Here is a tiny trained network, its code and every weight. The questions are about switching its units off for an input and a class, where a switched-off unit gives its printed mean instead of its output.

import numpy as np


def w(rows, s, z=0):
    codes = np.array(rows[::2]) - 128.0
    scale = np.full(codes.shape[1], s)
    scale[-1] = z or s
    return codes * scale


def f(y):
    return y / 2 * (1 + np.tanh(0.7978845608 * (y + 0.044715 * y**3)))


def log_softmax(a):
    a = a - a.max(-1, keepdims=True)
    return a - np.log(np.exp(a).sum(-1, keepdims=True))


def net(x, mask):
    res = np.array(x, float).reshape(1, 2) / 4 @ E
    y = f(res @ A[0][:, :-1].T + A[0][:, -1])
    res = res + np.where(mask, y, B[0][:, -1]) @ B[0][:, :-1]
    return log_softmax(res[-1] @ U[:, :-1].T + U[:, -1])


A, B = {}, {}
E = w([
[71,182,242,172,115,238,122,187,72],'x0',
[125,54,252,47,72,60,206,43,134],'x1',
],0.0044)
A[0] = w([
[131,152,51,148,138,173,109,156,129,100],'neuron 0',
[127,137,121,125,127,132,133,139,130,254],'neuron 1',
[134,106,224,108,120,69,139,100,142,107],'neuron 2',
[147,108,25,115,130,30,121,94,135,104],'neuron 3',
[129,148,36,143,133,183,125,164,133,107],'neuron 4',
[131,104,217,109,121,71,148,98,128,113],'neuron 5',
[123,154,234,146,130,246,114,156,111,105],'neuron 6',
],0.014,0.0078)
B[0] = w([
[121,190,118,127,127,166,131,151,120,203],'neuron 0',
[251,119,154,195,211,99,78,59,177,253],'neuron 1',
[139,203,110,140,147,168,122,147,128,200],'neuron 2',
[119,165,139,114,127,101,166,172,219,236],'neuron 3',
[130,203,115,123,134,167,128,143,117,213],'neuron 4',
[142,197,101,144,147,162,110,151,130,202],'neuron 5',
[129,150,119,105,128,85,164,158,220,243],'neuron 6',
],0.025,0.0067)
U = w([
[113,125,136,96,117,45,207,163,185,118],'0',
[134,171,106,147,140,251,87,139,89,106],'1',
[181,69,158,167,158,94,67,34,116,255],'2',
[98,105,130,106,108,134,140,133,92,98],'3',
[83,103,127,115,108,143,141,130,97,99],'4',
[82,102,125,107,103,135,143,136,84,100],'5',
[85,109,125,110,93,140,137,127,88,101],'6',
[91,111,128,113,90,139,139,130,92,101],'7',
],0.011,0.0035)

Each question gives the input, the list of numbers given to net, and the class t.
The units are the neurons (one row each of A and B). Each row of codes is followed by its name. A weight is (code - 128) times the scale printed after its matrix; where a second scale follows, it is the last column's (A, B and U).
mask holds one flag per neuron, in row order. A switched-off neuron (its flag False) gives its mean, the last column of its row in B, instead of its output. The means were averaged over made-up inputs and are rounded, as every weight is.
A unit's drop is (log p(t) with every unit on - log p(t) with that unit switched off) / (log p(t) with every unit on - log p(t) with every unit switched off).
The circuit of an input: a set's keep is (log p(t) with only the set's units on - log p(t) with every unit switched off) / (log p(t) with every unit on - log p(t) with every unit switched off). Starting from all 7 units, units are removed one at a time, each time the one whose removal leaves the highest keep (on an exact tie, the one counted first), for as long as the keep stays at least 0.8.
units of the circuit, in order: the units of the circuit, biggest drop first
unit that matters most: the unit with the biggest drop
k most important neurons: the k neurons with the biggest drops, biggest first
drop when u is switched off: that unit's drop, to one decimal
input [2,2], class 2: unit that matters most => neuron 3
input [4,-4], class 0: 3 most important neurons => (neuron 6; neuron 5; neuron 2)
input [-3,2], class 2: units of the circuit, in order => (neuron 6; neuron 4)
input [-3,-3], class 2: units of the circuit, in order => (neuron 6; neuron 2)
input [5,7], class 1: 3 most important neurons => (neuron 5; neuron 2; neuron 3)
input [3,2], class 2: units of the circuit, in order => (neuron 3; neuron 4)
input [-3,-2], class 2: units of the circuit, in order => (neuron 6; neuron 2)
input [0,4], class 1: 4 most important neurons => (neuron 2; neuron 5; neuron 1; neuron 6)
input [1,4], class 1: 2 most important neurons => (neuron 2; neuron 5)
input [-1,4], class 1: 2 most important neurons => (neuron 2; neuron 5)
input [8,-3], class 0: drop when neuron 6 is switched off => 1.1
input [8,2], class 0: drop when neuron 0 is switched off => 0.0
input [4,-1], class 0: drop when neuron 4 is switched off => -0.1
input [2,-1], class 2: unit that matters most => neuron 3
